Moves between items:
Z183: δ>Z394, λ>Z948, σ>Z853, π>Z393, ξ>Z725, θ>Z785
Z150: δ>Z156, λ>Z192, σ>Z368, π>Z367, ξ>Z163, θ>Z171
Z785: δ>Z295, λ>Z393, σ>Z102, π>Z539, ξ>Z557, θ>Z192
Z57: δ>Z790, λ>Z541, σ>Z511, π>Z217, ξ>Z399, θ>Z262
Z478: δ>Z640, λ>Z212, σ>Z67, π>Z688, ξ>Z922, θ>Z472
Z347: δ>Z169, λ>Z171, σ>Z539, π>Z399, ξ>Z485, θ>Z790
Z169: δ>Z539, λ>Z485, σ>Z150, π>Z943, ξ>Z277, θ>Z511
Z539: δ>Z150, λ>Z277, σ>Z156, π>Z592, ξ>Z192, θ>Z190
Z484: δ>Z688, λ>Z925, σ>Z749, π>Z902, ξ>Z410, θ>Z112
Z541: δ>Z399, λ>Z861, σ>Z943, π>Z453, ξ>Z57, θ>Z217
Z592: δ>Z367, λ>Z511, σ>Z347, π>Z421, ξ>Z190, θ>Z861
Z894: δ>Z247, λ>Z81, σ>Z902, π>Z162, ξ>Z317, θ>Z438
Z102: δ>Z948, λ>Z628, σ>Z725, π>Z156, ξ>Z121, θ>Z385
Z939: δ>Z925, λ>Z730, σ>Z410, π>Z317, ξ>Z589, θ>Z247
Z472: δ>Z700, λ>Z688, σ>Z32, π>Z117, ξ>Z749, θ>Z730
Z640: δ>Z67, λ>Z922, σ>Z217, π>Z749, ξ>Z327, θ>Z700
Z212: δ>Z922, λ>Z810, σ>Z327, π>Z410, ξ>Z478, θ>Z688
Z922: δ>Z327, λ>Z478, σ>Z453, π>Z472, ξ>Z640, θ>Z749
Z402: δ>Z227, λ>Z262, σ>Z861, π>Z478, ξ>Z520, θ>Z922
Z525: δ>Z74, λ>Z853, σ>Z162, π>Z102, ξ>Z846, θ>Z121
Z749: δ>Z83, λ>Z472, σ>Z810, π>Z730, ξ>Z700, θ>Z939
Z377: δ>Z525, λ>Z394, σ>Z74, π>Z295, ξ>Z853, θ>Z628
Z453: δ>Z262, λ>Z67, σ>Z520, π>Z32, ξ>Z217, θ>Z810
Z117: δ>Z939, λ>Z976, σ>Z925, π>Z81, ξ>Z730, θ>Z894
Z247: δ>Z902, λ>Z317, σ>Z976, π>Z518, ξ>Z919, θ>Z719
Z112: δ>Z117, λ>Z902, σ>Z939, π>Z965, ξ>Z976, θ>Z651
Z861: δ>Z57, λ>Z421, σ>Z790, π>Z67, ξ>Z541, θ>Z453
Z121: δ>Z183, λ>Z102, σ>Z394, π>Z385, ξ>Z948, θ>Z368
Z438: δ>Z719, λ>Z162, σ>Z965, π>Z394, ξ>Z518, θ>Z377
Z790: δ>Z511, λ>Z399, σ>Z190, π>Z402, ξ>Z943, θ>Z520
Z485: δ>Z277, λ>Z347, σ>Z192, π>Z790, ξ>Z169, θ>Z943
Z976: δ>Z730, λ>Z112, σ>Z589, π>Z651, ξ>Z117, θ>Z81
Z322: δ>Z438, λ>Z74, σ>Z719, π>Z183, ξ>Z162, θ>Z725
Z368: δ>Z785, λ>Z385, σ>Z295, π>Z169, ξ>Z393, θ>Z277
Z163: δ>Z385, λ>Z150, σ>Z393, π>Z171, ξ>Z156, θ>Z347
Z700: δ>Z32, λ>Z749, σ>Z212, π>Z939, ξ>Z83, θ>Z589
Z518: δ>Z816, λ>Z438, σ>Z651, π>Z377, ξ>Z719, θ>Z853
Z651: δ>Z894, λ>Z965, σ>Z247, π>Z74, ξ>Z81, θ>Z322
Z32: δ>Z212, λ>Z83, σ>Z922, π>Z925, ξ>Z810, θ>Z484
Z520: δ>Z421, λ>Z402, σ>Z541, π>Z922, ξ>Z227, θ>Z640
Z816: δ>Z651, λ>Z719, σ>Z894, π>Z525, ξ>Z965, θ>Z846
Z965: δ>Z81, λ>Z816, σ>Z317, π>Z846, ξ>Z651, θ>Z74
Z262: δ>Z520, λ>Z217, σ>Z421, π>Z212, ξ>Z402, θ>Z478
Z394: δ>Z853, λ>Z725, σ>Z846, π>Z557, ξ>Z377, θ>Z295
Z74: δ>Z162, λ>Z846, σ>Z518, π>Z948, ξ>Z322, θ>Z183
Z81: δ>Z317, λ>Z651, σ>Z919, π>Z322, ξ>Z894, θ>Z162
Z162: δ>Z518, λ>Z322, σ>Z816, π>Z725, ξ>Z438, θ>Z394
Z192: δ>Z163, λ>Z539, σ>Z385, π>Z190, ξ>Z150, θ>Z367
Z628: δ>Z121, λ>Z295, σ>Z183, π>Z163, ξ>Z102, θ>Z156
Z410: δ>Z472, λ>Z484, σ>Z700, π>Z112, ξ>Z688, θ>Z976
Z730: δ>Z589, λ>Z117, σ>Z484, π>Z894, ξ>Z939, θ>Z317
Z295: δ>Z102, λ>Z557, σ>Z948, π>Z150, ξ>Z628, θ>Z163
Z589: δ>Z484, λ>Z939, σ>Z688, π>Z247, ξ>Z925, θ>Z919
Z156: δ>Z368, λ>Z163, σ>Z785, π>Z347, ξ>Z385, θ>Z485
Z277: δ>Z192, λ>Z169, σ>Z163, π>Z511, ξ>Z539, θ>Z592
Z171: δ>Z485, λ>Z367, σ>Z277, π>Z57, ξ>Z347, θ>Z399
Z67: δ>Z217, λ>Z327, σ>Z402, π>Z83, ξ>Z453, θ>Z32
Z688: δ>Z749, λ>Z410, σ>Z83, π>Z976, ξ>Z472, θ>Z117
Z902: δ>Z976, λ>Z919, σ>Z730, π>Z816, ξ>Z112, θ>Z965
Z719: δ>Z965, λ>Z518, σ>Z81, π>Z853, ξ>Z816, θ>Z525
Z846: δ>Z322, λ>Z525, σ>Z438, π>Z121, ξ>Z74, θ>Z948
Z943: δ>Z592, λ>Z790, σ>Z367, π>Z520, ξ>Z511, θ>Z227
Z948: δ>Z725, λ>Z121, σ>Z377, π>Z368, ξ>Z183, θ>Z393
Z511: δ>Z190, λ>Z943, σ>Z171, π>Z227, ξ>Z592, θ>Z421
Z385: δ>Z393, λ>Z156, σ>Z557, π>Z485, ξ>Z368, θ>Z169
Z227: δ>Z861, λ>Z520, σ>Z57, π>Z640, ξ>Z421, θ>Z327
Z557: δ>Z628, λ>Z785, σ>Z121, π>Z192, ξ>Z295, θ>Z150
Z393: δ>Z557, λ>Z368, σ>Z628, π>Z277, ξ>Z785, θ>Z539
Z327: δ>Z453, λ>Z640, σ>Z262, π>Z700, ξ>Z67, θ>Z83
Z217: δ>Z402, λ>Z453, σ>Z227, π>Z810, ξ>Z262, θ>Z212
Z421: δ>Z541, λ>Z227, σ>Z399, π>Z327, ξ>Z861, θ>Z67
Z367: δ>Z347, λ>Z190, σ>Z169, π>Z541, ξ>Z171, θ>Z57
Z399: δ>Z943, λ>Z57, σ>Z592, π>Z262, ξ>Z790, θ>Z402
Z317: δ>Z919, λ>Z894, σ>Z112, π>Z438, ξ>Z247, θ>Z518
Z853: δ>Z846, λ>Z377, σ>Z322, π>Z628, ξ>Z525, θ>Z102
Z919: δ>Z112, λ>Z247, σ>Z117, π>Z719, ξ>Z902, θ>Z816
Z190: δ>Z171, λ>Z592, σ>Z485, π>Z861, ξ>Z367, θ>Z541
Z925: δ>Z410, λ>Z589, σ>Z472, π>Z919, ξ>Z484, θ>Z902
Z725: δ>Z377, λ>Z183, σ>Z525, π>Z785, ξ>Z394, θ>Z557
Z810: δ>Z478, λ>Z32, σ>Z640, π>Z484, ξ>Z212, θ>Z410
Z83: δ>Z810, λ>Z700, σ>Z478, π>Z589, ξ>Z32, θ>Z925

The rows follow the links: the fewer symbols apart two items are, the more alike their rows tend to be.

Here are some items, each with a row of numbers. One shown again gets a slightly different row.
Z67
-65 -62 -488 -124 589 -77 567 -195 242 284 499 436 79 -289 6 -532 65 -362 448 -402 780 -298 -414 -394 -331 348 -618 -528 -212 95 173 -359 -129 -221 176 -278 469 -94 91 323 -3 8 184 -279 596 262 646 -172 111 -356 302 624 -469 -208 -73 -257 982 295 -240 675 -838 156 401 -16 -45
Z74
-119 222 599 141 -620 90 -335 373 -60 -399 -233 -348 -70 465 101 435 28 477 -218 428 -787 504 475 502 309 -284 598 371 230 -208 -214 282 14 -21 -141 286 -441 214 -78 9 -22 -14 -303 23 -539 -84 -506 144 150 366 -382 -413 687 299 -10 357 -1013 -213 231 -662 1003 -159 -115 20 52
Z32
-328 168 -231 7 416 -28 778 64 448 58 719 506 79 63 203 -594 169 -49 698 -277 535 104 -232 -107 -266 370 -495 -647 -163 -86 115 -372 -297 -551 152 -194 449 125 70 728 -31 -14 -6 -588 559 390 691 -151 481 -231 134 766 -12 -38 -187 -5 657 358 -229 522 -342 119 700 -26 -8
Z212
-246 114 -295 -17 486 -49 729 -23 402 124 636 533 110 -54 120 -592 135 -139 661 -320 630 -21 -293 -183 -281 390 -549 -660 -188 -39 153 -368 -248 -476 169 -233 466 69 59 634 -27 -16 41 -528 575 369 705 -188 397 -291 176 746 -110 -82 -167 -82 775 361 -225 585 -514 146 637 -40 -15
Z725
127 14 455 75 -578 84 -625 144 -293 -245 -533 -493 -118 232 -50 575 -79 273 -510 374 -729 210 367 315 307 -375 590 577 206 -57 -186 354 161 310 -163 275 -484 37 -70 -421 5 -7 -138 366 -597 -270 -673 157 -198 346 -294 -665 372 162 111 196 -929 -296 265 -648 730 -163 -467 19 37
Z861
244 -309 -629 -177 591 -112 135 -438 -73 460 73 268 51 -585 -206 -296 -102 -579 14 -417 749 -629 -471 -595 -259 205 -526 -205 -209 279 170 -196 91 260 112 -255 350 -292 73 -242 42 52 340 139 425 -32 380 -98 -343 -351 401 237 -826 -325 60 -463 959 131 -206 618 -1068 165 -88 5 -68
Z317
-462 440 531 197 -385 90 305 504 345 -472 372 54 24 657 311 -11 184 561 416 273 -460 722 375 552 138 -2 285 -149 121 -351 -141 17 -277 -591 -42 148 -126 408 -30 699 -49 -38 -384 -544 -127 291 1 17 660 220 -354 203 881 361 -171 477 -631 90 88 -341 934 -92 515 -13 54
Z169
530 -446 -334 -178 142 -66 -574 -455 -495 359 -582 -245 -60 -537 -343 278 -232 -452 -640 -92 133 -619 -218 -417 -16 -171 -22 400 -47 327 54 146 341 726 -35 -52 -83 -387 -27 -890 43 48 349 689 -131 -408 -288 32 -770 -71 230 -511 -727 -267 216 -382 253 -223 27 85 -625 39 -728 18 -54
Z894
-452 433 545 209 -432 103 244 511 333 -469 316 -7 22 657 322 9 196 559 359 292 -501 702 393 544 159 -38 314 -107 140 -340 -182 19 -249 -565 -25 166 -148 388 -23 634 -63 -68 -402 -519 -183 250 -43 30 629 245 -362 139 878 331 -161 462 -693 77 87 -397 942 -103 476 -6 70
Z377
42 83 491 119 -607 83 -552 214 -204 -307 -442 -453 -82 304 5 535 -55 368 -432 398 -797 317 414 384 311 -342 612 522 233 -116 -198 324 102 181 -151 274 -477 110 -73 -298 -16 -30 -203 277 -592 -244 -634 158 -77 353 -320 -603 492 225 91 269 -999 -285 245 -658 847 -171 -379 -2 48
Z156
479 -366 -68 -116 -136 -14 -758 -304 -527 184 -739 -427 -107 -368 -320 495 -228 -240 -754 74 -222 -431 22 -181 125 -314 248 579 51 235 -11 274 368 716 -105 87 -285 -282 -52 -928 48 23 204 725 -376 -445 -533 101 -714 83 54 -712 -414 -129 248 -221 -224 -346 125 -252 -164 -59 -810 26 -16
Z965
-366 419 583 202 -512 101 71 490 194 -482 139 -122 -40 653 264 124 146 584 186 359 -631 690 436 598 234 -118 438 36 192 -335 -161 109 -176 -406 -69 218 -241 351 -50 486 -56 -37 -384 -358 -305 154 -217 80 509 287 -405 -23 868 355 -115 480 -855 -22 146 -496 1031 -132 297 4 60
Z518
-273 326 617 192 -591 114 -103 445 102 -477 -22 -246 -34 596 197 272 95 570 34 412 -719 644 453 561 261 -179 521 184 223 -285 -195 201 -99 -257 -109 266 -344 333 -73 266 -36 -22 -353 -197 -433 53 -368 90 363 319 -397 -214 823 345 -60 447 -956 -103 197 -593 1050 -156 127 6 56
Z227
189 -269 -603 -171 633 -109 257 -390 3 446 169 300 48 -510 -148 -364 -62 -529 123 -422 773 -555 -478 -534 -306 254 -568 -312 -227 230 204 -258 47 132 123 -288 381 -272 66 -83 30 10 318 54 501 48 463 -114 -250 -359 401 348 -764 -310 30 -382 1005 166 -191 648 -1030 175 26 -11 -56
Z628
293 -154 261 -1 -450 15 -766 -44 -442 -54 -700 -516 -112 -28 -188 597 -151 72 -680 274 -593 -55 264 136 249 -393 523 648 169 89 -98 355 268 537 -151 212 -469 -90 -78 -720 27 31 23 564 -562 -402 -674 154 -458 278 -143 -759 26 36 175 30 -709 -356 223 -545 416 -114 -681 34 14
Z853
7 126 543 124 -613 89 -507 267 -191 -344 -390 -450 -97 352 42 512 -20 395 -374 413 -788 351 431 412 336 -342 630 496 241 -140 -187 328 96 136 -147 294 -468 131 -72 -251 -19 -22 -220 202 -596 -185 -605 166 -18 368 -346 -564 532 230 51 307 -1012 -260 225 -697 883 -170 -316 23 57
Z368
452 -320 -5 -67 -240 -27 -784 -241 -523 106 -751 -478 -112 -269 -289 542 -213 -146 -762 139 -334 -311 93 -127 171 -334 345 623 88 198 -56 316 325 692 -113 132 -336 -238 -55 -869 44 26 158 714 -450 -442 -603 124 -641 149 -17 -766 -283 -107 222 -159 -379 -359 142 -353 -18 -68 -807 26 -17
Z688
-471 332 21 89 193 6 792 255 523 -151 737 472 99 277 281 -506 218 168 765 -131 316 351 -52 112 -160 336 -327 -619 -90 -225 24 -323 -346 -710 133 -116 334 269 67 902 -52 -43 -180 -716 442 465 560 -127 667 -128 -24 736 316 105 -248 175 339 348 -166 312 45 55 801 -41 20
Z277
518 -424 -315 -168 93 -47 -617 -436 -509 350 -623 -281 -51 -529 -366 315 -237 -412 -678 -79 95 -586 -152 -368 13 -214 16 438 -24 321 79 185 337 756 -57 -8 -127 -372 -9 -894 62 49 324 720 -171 -420 -332 47 -760 -70 215 -548 -681 -266 218 -378 180 -246 44 15 -548 25 -745 20 -42

Each walk starts at a row. The symbols on each line, taken left to right, move it on to the next item.
Answer with the item's row; about right is enough.
new walk
-510 459 316 179 -111 65 616 449 491 -369 608 274 60 548 347 -275 243 464 650 88 -126 608 186 390 4 181 27 -425 47 -331 -83 -150 -358 -735 55 45 111 369 20 891 -49 -41 -333 -707 159 403 324 -43 764 54 -235 517 702 264 -236 376 -240 223 -24 -38 609 -22 753 -13 14
θ δ σ λ δ ξ ξ λ -513 442 278 145 -75 73 651 419 505 -330 649 308 63 516 335 -321 246 425 672 84 -79 580 154 361 -21 212 -57 -451 29 -300 -81 -192 -353 -745 58 1 117 362 22 914 -56 -44 -320 -737 192 444 342 -73 751 42 -201 571 675 255 -232 352 -138 272 -53 42 518 -19 756 -10 14
ξ δ λ λ σ λ -468 375 95 114 117 2 762 317 531 -203 732 444 69 370 321 -465 233 253 762 -58 188 433 19 215 -116 290 -251 -585 -63 -249 -1 -273 -360 -738 104 -81 290 306 54 925 -47 -46 -218 -734 365 450 522 -114 697 -71 -82 688 433 171 -233 264 184 308 -123 221 216 29 797 -20 33
new walk
199 -69 368 58 -535 42 -687 77 -365 -186 -611 -516 -104 136 -99 601 -105 199 -608 335 -675 108 326 251 305 -380 589 607 199 -7 -141 394 205 401 -158 263 -477 -8 -79 -550 22 6 -95 451 -596 -337 -679 163 -292 316 -232 -732 254 109 150 141 -855 -378 230 -620 605 -136 -571 26 50
λ π σ θ θ 501 -474 -442 -178 265 -91 -438 -497 -425 435 -505 -138 -25 -636 -350 158 -237 -510 -498 -212 325 -684 -278 -492 -88 -73 -175 275 -105 334 117 71 314 646 -30 -113 16 -408 27 -801 54 52 360 607 3 -338 -117 9 -740 -157 317 -345 -817 -307 226 -462 475 -133 -20 241 -795 90 -629 21 -61
λ σ ξ λ λ σ π 472 -472 -524 -191 361 -80 -347 -500 -383 470 -371 -78 -26 -626 -331 56 -198 -545 -453 -262 415 -705 -362 -538 -121 -33 -247 202 -121 352 146 -2 267 601 27 -161 105 -417 23 -721 68 40 373 543 102 -312 -23 -11 -677 -194 352 -237 -862 -321 186 -470 626 -106 -73 298 -889 97 -528 9 -61
new walk
63 -141 -569 -138 622 -98 439 -306 131 385 333 397 75 -418 -64 -456 0 -438 295 -422 791 -423 -445 -485 -326 319 -625 -441 -237 176 200 -319 -41 -47 162 -310 454 -197 111 114 24 24 267 -125 569 146 586 -154 -76 -387 357 510 -637 -259 -29 -343 1000 253 -244 691 -961 160 199 -17 -39
λ θ δ π -437 300 -39 74 250 -2 793 216 505 -91 743 498 89 254 257 -544 219 128 764 -166 348 296 -80 87 -202 345 -358 -625 -106 -178 54 -316 -347 -673 129 -130 367 224 65 857 -49 -45 -141 -706 474 446 594 -122 619 -154 14 758 260 84 -218 145 414 361 -157 366 -23 60 801 -26 -12
π δ ξ δ λ σ δ -400 237 -121 32 347 -39 789 147 470 -35 721 520 100 142 226 -559 180 48 746 -220 454 173 -186 -29 -230 375 -437 -640 -142 -170 74 -361 -326 -626 156 -204 393 178 64 819 -30 -35 -84 -668 510 426 664 -143 565 -201 55 791 121 20 -207 81 537 357 -203 436 -213 117 754 -29 3
new walk
520 -435 -271 -140 47 -57 -669 -400 -521 331 -663 -317 -75 -506 -356 364 -249 -379 -703 -57 38 -567 -145 -361 23 -213 66 486 -4 305 56 207 357 741 -72 1 -169 -356 -22 -922 54 35 305 731 -229 -419 -362 68 -752 -9 171 -583 -635 -234 241 -363 90 -269 62 -45 -476 3 -786 31 -55
σ π δ θ θ δ 300 -362 -617 -200 560 -117 99 -443 -134 464 6 210 30 -579 -216 -262 -93 -557 -52 -381 724 -630 -461 -569 -271 187 -505 -158 -205 293 190 -181 123 303 106 -247 325 -326 47 -307 37 37 360 234 404 -83 342 -100 -394 -350 410 197 -855 -333 61 -476 935 98 -178 606 -1062 145 -146 -5 -67
λ δ δ θ λ 111 -202 -582 -150 622 -95 376 -328 89 412 260 393 74 -446 -100 -450 -17 -473 246 -420 790 -470 -463 -487 -304 298 -588 -389 -211 216 196 -307 -24 11 142 -301 447 -213 74 36 13 19 300 -69 558 117 557 -144 -133 -379 378 437 -667 -285 -17 -358 1011 205 -217 671 -989 177 168 -22 -49
new walk
-519 467 408 175 -207 100 526 493 439 -412 525 187 57 587 344 -216 210 495 585 174 -217 647 265 467 63 138 85 -344 86 -337 -103 -111 -337 -707 13 86 33 387 -5 841 -56 -37 -372 -668 38 380 211 -2 734 122 -283 439 780 301 -222 424 -362 181 -7 -140 734 -42 668 -4 34
θ π θ δ π 373 -234 152 -34 -362 22 -787 -146 -488 -9 -719 -511 -95 -127 -226 574 -180 -31 -726 238 -503 -141 207 32 226 -367 450 649 164 96 -74 347 308 626 -125 188 -414 -162 -76 -790 37 13 54 645 -520 -417 -659 171 -548 231 -87 -768 -108 -1 196 -51 -580 -374 203 -474 232 -107 -733 41 8
θ π σ δ ξ θ 494 -449 -463 -201 310 -85 -399 -506 -420 463 -446 -101 -25 -628 -328 101 -209 -559 -499 -226 377 -692 -311 -508 -137 -60 -211 230 -104 348 131 49 291 615 6 -130 80 -394 6 -759 74 38 386 596 37 -315 -84 -14 -712 -191 327 -296 -852 -327 195 -447 571 -115 -46 279 -845 80 -574 18 -57
new walk
-401 425 594 209 -472 103 146 515 249 -496 209 -83 -27 638 278 111 163 579 237 343 -586 706 423 574 215 -77 414 -11 186 -342 -169 79 -224 -466 -79 228 -204 357 -49 535 -66 -38 -390 -414 -247 188 -175 64 548 274 -392 37 884 350 -135 473 -787 1 129 -481 1003 -131 362 -10 69
θ π λ π σ 336 -207 198 -15 -393 36 -764 -81 -440 -19 -701 -506 -109 -97 -195 603 -197 26 -729 257 -526 -108 227 78 255 -390 495 635 158 102 -110 353 294 574 -139 181 -427 -127 -83 -745 53 13 44 615 -559 -410 -673 141 -531 227 -102 -758 -39 11 186 -16 -645 -362 211 -507 312 -112 -708 35 7
δ π π λ ξ 501 -463 -421 -167 245 -68 -510 -490 -459 408 -525 -194 -36 -610 -351 188 -213 -499 -538 -172 242 -661 -275 -491 -62 -129 -124 321 -86 335 117 101 316 700 -27 -86 -27 -408 9 -856 47 32 353 645 -43 -351 -181 -1 -745 -134 282 -403 -787 -298 199 -428 402 -165 -24 182 -746 67 -665 25 -51
new walk
-182 281 611 172 -605 104 -231 379 25 -440 -148 -314 -60 533 156 359 51 521 -99 410 -761 550 466 543 284 -231 566 281 237 -268 -210 226 -55 -138 -115 278 -398 268 -58 131 -43 -47 -331 -76 -473 -23 -442 125 262 353 -398 -327 762 319 -42 415 -1013 -173 222 -636 1036 -148 -13 1 27
σ σ σ δ σ -528 407 182 128 27 46 719 376 521 -286 692 366 73 437 331 -425 216 339 714 20 84 512 86 281 -70 259 -148 -521 -26 -295 -20 -235 -351 -764 80 -34 216 357 17 954 -59 -47 -271 -738 284 460 434 -77 761 -35 -139 646 564 207 -227 314 19 286 -98 121 362 19 786 -20 32
π ξ δ δ ξ π λ -424 411 573 202 -437 108 185 504 309 -504 251 -45 7 630 321 43 176 576 299 324 -567 684 425 547 189 -34 360 -42 166 -353 -156 52 -215 -500 -30 195 -187 368 -37 610 -47 -36 -404 -451 -244 228 -110 28 596 279 -379 81 870 356 -145 489 -755 34 97 -419 1000 -125 410 -12 73
new walk
451 -467 -542 -194 403 -96 -280 -536 -332 482 -325 -18 7 -650 -307 -3 -181 -568 -386 -284 477 -713 -361 -552 -164 23 -284 128 -149 333 158 -18 274 562 29 -179 135 -393 40 -659 46 51 399 527 143 -258 43 -35 -651 -233 374 -188 -876 -346 174 -478 675 -74 -81 351 -945 100 -488 5 -69
θ θ λ θ λ δ θ -462 356 69 103 160 19 794 289 516 -176 730 443 100 313 297 -498 254 222 745 -94 238 399 -19 165 -142 328 -291 -605 -65 -228 21 -310 -368 -728 124 -100 311 275 38 912 -51 -27 -207 -724 394 441 551 -103 711 -100 -55 725 372 133 -232 207 259 326 -151 263 140 66 799 -40 20
δ λ λ π λ π -338 411 628 205 -531 103 0 475 179 -477 88 -147 -17 621 259 180 141 574 126 383 -680 662 441 590 245 -126 471 97 198 -318 -194 144 -135 -365 -92 240 -309 355 -52 418 -46 -28 -396 -304 -340 114 -272 69 454 312 -409 -82 856 352 -117 492 -884 -44 162 -535 1051 -149 250 -3 71
new walk
127 -226 -587 -168 613 -95 317 -360 36 425 219 347 60 -490 -129 -417 -30 -502 174 -417 787 -513 -463 -522 -291 268 -593 -351 -233 212 194 -263 -11 68 148 -289 427 -238 88 -22 44 31 321 2 501 87 503 -150 -200 -387 381 398 -721 -287 20 -404 1017 204 -210 693 -1008 165 131 -27 -67
δ λ λ λ σ δ σ 430 -429 -576 -201 426 -94 -236 -499 -304 492 -288 28 -19 -654 -315 -27 -197 -583 -320 -315 542 -716 -400 -556 -174 38 -346 86 -175 329 151 -43 244 523 60 -194 174 -384 18 -608 62 45 384 472 174 -230 86 -40 -616 -236 369 -121 -888 -353 150 -489 728 -40 -96 416 -975 106 -448 12 -69
π ξ ξ λ ξ δ ξ 348 -400 -611 -179 515 -116 -47 -472 -188 485 -113 133 27 -604 -234 -172 -134 -605 -187 -373 655 -669 -454 -569 -230 126 -450 -56 -196 321 191 -139 163 378 89 -234 275 -362 50 -442 37 47 374 348 331 -121 235 -80 -487 -301 396 57 -870 -352 124 -471 876 19 -151 514 -1054 140 -284 -6 -41
